Below are the code and all the weights of a small trained network. Each question names an input and a target symbol and asks about switching units off, where a switched-off unit gives its printed mean instead of its output.

import numpy as np


def w(rows, s, z=0):
    codes = np.array(rows[::2]) - 128.0
    scale = np.full(codes.shape[1], s)
    scale[-1] = z or s
    return codes * scale


def f(y):
    return y / 2 * (1 + np.tanh(0.7978845608 * (y + 0.044715 * y**3)))


def softmax(a):
    e = np.exp(a - a.max(-1, keepdims=True))
    return e / e.sum(-1, keepdims=True)


def log_softmax(a):
    a = a - a.max(-1, keepdims=True)
    return a - np.log(np.exp(a).sum(-1, keepdims=True))


def net(x, mask):
    ids = ['ΓΛΠβδεζθμξστφω'.index(c) for c in x.split()]
    T = len(ids)
    res = E[ids] + P[:T]
    u = 0
    for l in range(2):
        q, k, v = (res @ M[l].T for M in (Q, K, V))
        z = softmax(np.where(np.tri(T) > 0, q @ k.T / 3**0.5, -1e9)) @ v
        res = res + np.where(mask[u], z, O[l][:, -1]) @ O[l][:, :-1]
        u += 1
        y = f(res @ A[l][:, :-1].T + A[l][:, -1])
        res = res + np.where(mask[u : u + 4], y, B[l][:, -1]) @ B[l][:, :-1]
        u += 4
    return log_softmax(res[-1] @ U[:, :-1].T + U[:, -1])


Q, K, V, O, A, B = {}, {}, {}, {}, {}, {}
E = w([
[66,141,121,119,164,164,130,170,30],'Γ',
[127,184,156,142,136,106,172,168,58],'Λ',
[190,128,241,208,48,148,135,139,147],'Π',
[89,83,109,75,147,152,61,152,132],'β',
[169,128,113,146,175,110,182,163,70],'δ',
[187,98,167,180,186,67,123,79,85],'ε',
[236,46,93,156,184,63,52,132,147],'ζ',
[174,143,59,141,116,164,133,210,102],'θ',
[127,177,81,185,162,194,131,112,68],'μ',
[135,94,65,149,121,159,66,63,88],'ξ',
[141,118,182,148,58,150,99,112,68],'σ',
[125,138,172,112,174,186,128,225,205],'τ',
[192,164,81,122,75,117,97,192,121],'φ',
[199,2,126,84,78,176,83,235,194],'ω',
],0.018)
P = w([
[176,133,76,156,204,201,119,88,64],'0',
[77,102,125,189,183,195,140,125,161],'1',
[152,106,139,255,130,244,135,112,157],'2',
[132,111,94,151,158,150,125,80,95],'3',
[114,89,81,175,162,134,114,94,150],'4',
[96,147,81,192,147,211,113,97,101],'5',
],0.0085)
Q[0] = w([
[145,77,117,118,186,112,202,86,168],'L0H1',
[126,109,99,254,163,154,81,194,129],'L0H1',
[106,114,151,109,90,4,214,119,148],'L0H1',
],0.007)
K[0] = w([
[96,166,124,153,29,96,88,192,148],'L0H1',
[200,176,167,51,195,254,62,101,65],'L0H1',
[55,104,90,191,107,158,119,151,161],'L0H1',
],0.007)
V[0] = w([
[170,124,196,176,73,86,253,191,126],'L0H1',
[45,142,120,86,10,141,140,117,66],'L0H1',
[132,40,88,47,195,75,125,84,14],'L0H1',
],0.0072)
O[0] = w([
[22,165,125,186,101,114,44,194,87,123],'L0H1',
[140,151,176,89,113,184,65,100,106,1],'L0H1',
[194,140,150,198,134,6,94,100,75,53],'L0H1',
],0.011,0.0092)
A[0] = w([
[46,204,131,234,181,41,240,160,194,108],'L0N1',
[157,227,92,103,121,87,62,179,177,252],'L0N2',
[174,123,146,178,220,207,2,36,190,232],'L0N3',
[109,194,124,89,220,111,71,102,126,136],'L0N4',
],0.0058,0.0034)
B[0] = w([
[171,80,189,143,147,107,74,121,171,255],'L0N1',
[134,93,17,177,197,215,253,246,128,147],'L0N2',
[1,183,204,33,94,174,190,134,54,184],'L0N3',
[116,237,169,47,170,123,174,223,249,118],'L0N4',
],0.0069,0.0077)
Q[1] = w([
[180,149,107,69,107,122,59,104,118],'L1H1',
[172,255,129,140,103,122,193,161,88],'L1H1',
[152,104,154,144,126,135,232,156,41],'L1H1',
],0.0068)
K[1] = w([
[83,114,175,206,207,129,133,126,125],'L1H1',
[79,61,97,98,106,61,79,78,129],'L1H1',
[253,172,105,63,124,194,126,157,123],'L1H1',
],0.0055)
V[1] = w([
[130,149,28,114,45,56,101,214,48],'L1H1',
[84,245,117,192,166,111,218,186,126],'L1H1',
[2,104,216,159,223,135,74,138,41],'L1H1',
],0.0067)
O[1] = w([
[169,83,145,82,59,173,52,124,182,3],'L1H1',
[189,237,76,251,68,228,99,71,123,214],'L1H1',
[166,140,219,180,11,63,150,168,144,102],'L1H1',
],0.012,0.008)
A[1] = w([
[202,164,167,255,247,224,162,56,22,136],'L1N1',
[155,75,187,110,60,189,236,64,153,252],'L1N2',
[156,143,136,50,195,65,197,94,123,30],'L1N3',
[154,174,156,35,53,84,170,190,170,132],'L1N4',
],0.0046,0.0026)
B[1] = w([
[101,145,101,76,139,50,140,148,116,249],'L1N1',
[65,189,179,101,245,172,126,139,181,151],'L1N2',
[1,153,202,140,8,147,59,64,152,141],'L1N3',
[140,103,167,193,138,132,159,117,66,130],'L1N4',
],0.0095,0.019)
U = w([
[224,249,154,18,139,71,134,107,177,100],'Γ',
[156,232,108,83,96,43,59,128,225,84],'Λ',
[89,194,107,165,61,93,111,105,201,68],'Π',
[115,158,133,65,84,104,175,73,190,76],'β',
[170,141,121,187,148,73,91,111,145,47],'δ',
[155,125,126,186,170,65,78,86,174,140],'ε',
[117,59,140,210,202,125,87,66,127,102],'ζ',
[164,187,124,126,185,161,39,71,128,146],'θ',
[150,185,89,153,136,124,239,35,180,91],'μ',
[115,149,110,64,51,91,194,57,201,113],'ξ',
[201,135,176,91,121,136,179,106,84,254],'σ',
[80,156,101,220,174,129,158,109,130,182],'τ',
[170,185,99,117,156,166,80,30,178,245],'φ',
[121,2,156,166,156,196,169,122,50,141],'ω',
],0.0052,0.0041)

Each question gives the input, a string of symbols that net reads in full, and the target symbol t.
The units are the heads (3 rows each of Q, K, V and O) and the neurons (one row each of A and B). Each row of codes is followed by its name. A weight is (code - 128) times the scale printed after its matrix; where a second scale follows, it is the last column's (O, A, B and U).
mask holds one flag per unit, layer by layer, with each layer's heads first. A switched-off unit (its flag False) gives its mean, the last column of its rows in O or B, instead of its output. The means were averaged over made-up inputs and are rounded, as every weight is.
A unit's drop is (log p(t) with every unit on - log p(t) with that unit switched off) / (log p(t) with every unit on - log p(t) with every unit switched off).
The circuit of an input: a set's keep is (log p(t) with only the set's units on - log p(t) with every unit switched off) / (log p(t) with every unit on - log p(t) with every unit switched off). Starting from all 10 units, units are removed one at a time, each time the one whose removal leaves the highest keep (on an exact tie, the one counted first), for as long as the keep stays at least 0.8.
circuit, biggest first: the units of the circuit, biggest drop first
top k neurons: the k neurons with the biggest drops, biggest first
top k neurons in layer l: the k neurons of layer l with the biggest drops, biggest first
drop when u is switched off: that unit's drop, to one decimal
input Π Π φ, target Π: circuit, biggest first -> L0H1; L1H1
input ω ω Π σ ζ τ, target ω: top 2 neurons -> L1N1; L0N2
input ζ Π Π, target ζ: circuit, biggest first -> L0H1; L1H1
input τ Π τ ζ, target τ: circuit, biggest first -> L1H1; L0H1
input ζ Π ζ, target ζ: circuit, biggest first -> L0H1; L1H1; L0N1
input σ ζ Γ, target σ: top neuron -> L0N3
input Π μ μ, target Π: circuit, biggest first -> L0H1; L1H1
input ε τ Π, target ε: circuit, biggest first -> L0H1; L0N1
input φ τ τ, target φ: circuit, biggest first -> L1H1; L0N2
input Γ β ξ, target σ: circuit, biggest first -> L0H1; L0N3
input φ τ Π, target φ: top 2 neurons in layer 0 -> L0N1; L0N2
input ε δ ζ Π, target ε: top 2 neurons -> L0N1; L0N3
input φ Λ Π μ, target φ: top 2 neurons in layer 0 -> L0N1; L0N3
input ω τ θ, target ω: top neuron in layer 1 -> L1N1
input σ σ δ, target σ: circuit, biggest first -> L0H1; L1H1
input Π Λ φ τ θ φ, target φ: top 2 neurons in layer 0 -> L0N2; L0N1
input φ Π τ φ τ θ, target φ: top 2 neurons -> L0N1; L0N2
input ε φ φ τ, target φ: drop when L1H1 is switched off -> 1.3
input Π τ ζ φ, target φ: drop when L1H1 is switched off -> 1.4
input Π θ τ, target Π: drop when L1N4 is switched off -> 0.0
input Π Π τ φ Π, target Π: top neuron -> L0N2
